Here is a tiny trained network, its code and every weight. The questions are about switching its units off for an input and a class, where a switched-off unit gives its printed mean instead of its output.

import numpy as np


def w(rows, s, z=0):
    codes = np.array(rows[::2]) - 128.0
    scale = np.full(codes.shape[1], s)
    scale[-1] = z or s
    return codes * scale


def f(y):
    return np.maximum(y, 0)


def log_softmax(a):
    a = a - a.max(-1, keepdims=True)
    return a - np.log(np.exp(a).sum(-1, keepdims=True))


def net(x, mask):
    res = np.array(x, float).reshape(1, 2) / 4 @ E
    y = f(res @ A[0][:, :-1].T + A[0][:, -1])
    res = res + np.where(mask, y, B[0][:, -1]) @ B[0][:, :-1]
    return log_softmax(res[-1] @ U[:, :-1].T + U[:, -1])


A, B = {}, {}
E = w([
[159,199,211,182,74,244,51,78,98,156,144],'x0',
[177,78,108,94,74,134,97,85,216,238,25],'x1',
],0.011)
A[0] = w([
[67,73,59,89,220,100,205,143,126,138,163,253],'n1',
[99,166,197,130,161,154,135,127,73,147,182,174],'n2',
[155,192,194,206,20,190,67,86,135,150,100,115],'n3',
[162,91,50,87,89,160,89,112,193,254,12,154],'n4',
[124,222,172,206,137,192,149,109,52,91,178,175],'n5',
[111,183,103,188,209,100,140,177,80,39,202,230],'n6',
],0.0082,0.005)
B[0] = w([
[222,139,143,133,89,33,176,124,106,89,139,228],'n1',
[90,103,124,133,126,131,146,157,85,162,148,190],'n2',
[7,184,72,94,119,114,60,75,87,117,136,218],'n3',
[125,113,94,121,112,42,108,69,111,120,81,239],'n4',
[55,102,135,195,151,143,178,87,107,217,198,229],'n5',
[138,185,143,145,83,123,128,145,104,99,179,254],'n6',
],0.013,0.017)
U = w([
[175,185,161,139,85,80,160,197,104,64,180,252],'0',
[98,94,116,168,162,220,139,137,99,188,208,198],'1',
[186,1,102,124,113,50,157,122,179,114,55,223],'2',
[91,171,94,94,113,108,52,97,98,118,116,7],'3',
[131,134,131,86,172,159,101,167,160,117,148,30],'4',
[155,99,146,94,164,131,170,148,160,160,130,31],'5',
],0.0097,0.0027)

Each question gives the input, the list of numbers given to net, and the class t.
The units are the neurons (one row each of A and B). Each row of codes is followed by its name. A weight is (code - 128) times the scale printed after its matrix; where a second scale follows, it is the last column's (A, B and U).
mask holds one flag per neuron, in row order. A switched-off neuron (its flag False) gives its mean, the last column of its row in B, instead of its output. The means were averaged over made-up inputs and are rounded, as every weight is.
A unit's drop is (log p(t) with every unit on - log p(t) with that unit switched off) / (log p(t) with every unit on - log p(t) with every unit switched off).
The circuit of an input: a set's keep is (log p(t) with only the set's units on - log p(t) with every unit switched off) / (log p(t) with every unit on - log p(t) with every unit switched off). Starting from all 6 units, units are removed one at a time, each time the one whose removal leaves the highest keep (on an exact tie, the one counted first), for as long as the keep stays at least 0.8.
units of the circuit, in order: the units of the circuit, biggest drop first
most important unit: the unit with the biggest drop
k most important neurons: the k neurons with the biggest drops, biggest first
drop when u is switched off: that unit's drop, to one decimal
input [-4,2], class 2: most important unit	n6
input [3,0], class 1: units of the circuit, in order	(n4, n1)
input [0,5], class 2: 3 most important neurons	(n6, n3, n4)
input [8,0], class 1: 3 most important neurons	(n5, n4, n1)
input [0,4], class 2: 3 most important neurons	(n6, n3, n4)
input [6,-1], class 1: 2 most important neurons	(n5, n4)
input [0,8], class 2: 2 most important neurons	(n4, n6)
input [-4,1], class 2: 2 most important neurons	(n6, n3)
input [-5,2], class 2: drop when n6 is switched off	0.2
input [-1,5], class 2: drop when n1 is switched off	0.0
input [8,-7], class 1: drop when n5 is switched off	0.1
input [7,-5], class 1: drop when n5 is switched off	0.1
